Below is a small trained network, with its code and all its weights. Each question gives an input and a class and asks what happens when units are switched off, that is, made to give their printed mean instead of their output.

import numpy as np


def w(rows, s, z=0):
    codes = np.array(rows[::2]) - 128.0
    scale = np.full(codes.shape[1], s)
    scale[-1] = z or s
    return codes * scale


def norm(h):
    return h / np.sqrt((h * h).mean(-1, keepdims=True) + 1e-5)


def f(y):
    return np.maximum(y, 0)


def log_softmax(a):
    a = a - a.max(-1, keepdims=True)
    return a - np.log(np.exp(a).sum(-1, keepdims=True))


def net(x, mask):
    res = np.array(x, float).reshape(1, 5) / 4 @ E
    u = 0
    for l in range(2):
        y = f(norm(res) @ A[l][:, :-1].T + A[l][:, -1])
        res = res + np.where(mask[u : u + 8], y, B[l][:, -1]) @ B[l][:, :-1]
        u += 8
    return log_softmax(norm(res)[-1] @ U[:, :-1].T + U[:, -1])


A, B = {}, {}
E = w([
[224,83,117,136,56],'x0',
[104,175,88,3,2],'x1',
[235,242,168,136,47],'x2',
[113,154,27,163,31],'x3',
[75,66,240,158,84],'x4',
],0.004)
A[0] = w([
[71,156,149,47,75,80],'L0N1',
[53,200,195,102,133,3],'L0N2',
[29,182,157,84,53,75],'L0N3',
[174,222,32,169,33,2],'L0N4',
[71,136,74,128,253,42],'L0N5',
[209,237,224,87,147,62],'L0N6',
[80,157,190,107,51,60],'L0N7',
[213,70,175,53,84,49],'L0N8',
],0.005,0.0037)
B[0] = w([
[45,239,108,110,97,212],'L0N1',
[29,220,50,49,114,152],'L0N2',
[95,184,65,77,144,220],'L0N3',
[232,79,35,82,61,242],'L0N4',
[204,92,59,123,211,204],'L0N5',
[7,116,189,254,172,253],'L0N6',
[145,176,31,94,208,186],'L0N7',
[224,120,129,137,94,181],'L0N8',
],0.0051,0.0023)
A[1] = w([
[67,6,234,119,130,90],'L1N1',
[165,198,81,217,83,127],'L1N2',
[198,134,254,151,119,62],'L1N3',
[162,213,166,81,171,68],'L1N4',
[205,122,146,43,45,2],'L1N5',
[116,28,105,185,89,175],'L1N6',
[84,78,117,169,65,129],'L1N7',
[68,98,39,91,106,69],'L1N8',
],0.0072,0.0031)
B[1] = w([
[227,115,167,202,21,210],'L1N1',
[210,121,188,81,80,253],'L1N2',
[82,76,241,188,128,214],'L1N3',
[28,37,161,207,99,177],'L1N4',
[182,22,2,97,97,196],'L1N5',
[78,130,200,128,169,231],'L1N6',
[87,192,172,151,153,177],'L1N7',
[124,130,210,183,107,229],'L1N8',
],0.0068,0.0037)
U = w([
[205,133,49,57,37,154],'0',
[13,207,126,72,90,124],'1',
[112,99,64,142,249,124],'2',
[135,94,239,204,124,167],'3',
[203,196,165,132,123,2],'4',
],0.015,0.0083)

Each question gives the input, the list of numbers given to net, and the class t.
The units are the neurons (one row each of A and B). Each row of codes is followed by its name. A weight is (code - 128) times the scale printed after its matrix; where a second scale follows, it is the last column's (A, B and U).
mask holds one flag per neuron, layer by layer. A switched-off neuron (its flag False) gives its mean, the last column of its row in B, instead of its output. The means were averaged over made-up inputs and are rounded, as every weight is.
A unit's drop is (log p(t) with every unit on - log p(t) with that unit switched off) / (log p(t) with every unit on - log p(t) with every unit switched off).
The circuit of an input: a set's keep is (log p(t) with only the set's units on - log p(t) with every unit switched off) / (log p(t) with every unit on - log p(t) with every unit switched off). Starting from the 12 units with the biggest drops (on a tie, the unit counted first), units are removed one at a time, each time the one whose removal leaves the highest keep (on an exact tie, the one counted first), for as long as the keep stays at least 0.8.
circuit, biggest first: the units of the circuit, biggest drop first
unit that matters most: the unit with the biggest drop
k most important neurons: the k neurons with the biggest drops, biggest first
top k neurons in layer l: the k neurons of layer l with the biggest drops, biggest first
drop of u: that unit's drop, to one decimal
input [3,7,-5,-5,8], class 0: circuit, biggest first => (L0N6; L1N3; L1N5)
input [1,7,-3,-6,4], class 1: circuit, biggest first => (L0N1; L0N3)
input [0,2,3,1,6], class 0: top 4 neurons in layer 1 => (L1N6; L1N3; L1N2; L1N7)
input [-8,0,7,-2,-1], class 1: unit that matters most => L0N2
input [-2,3,-5,3,7], class 1: circuit, biggest first => (L0N3; L1N3)
input [6,0,-7,6,-6], class 3: 2 most important neurons => (L1N8; L1N6)
input [-5,0,7,5,3], class 0: 2 most important neurons => (L0N4; L1N2)
input [0,4,-3,1,8], class 1: top 2 neurons in layer 0 => (L0N3; L0N1)
input [7,2,-8,-1,-3], class 3: drop of L1N8 => 0.2
input [5,-3,-5,6,-4], class 3: drop of L0N4 => 0.0
input [-7,-2,8,6,7], class 4: drop of L0N8 => -0.1
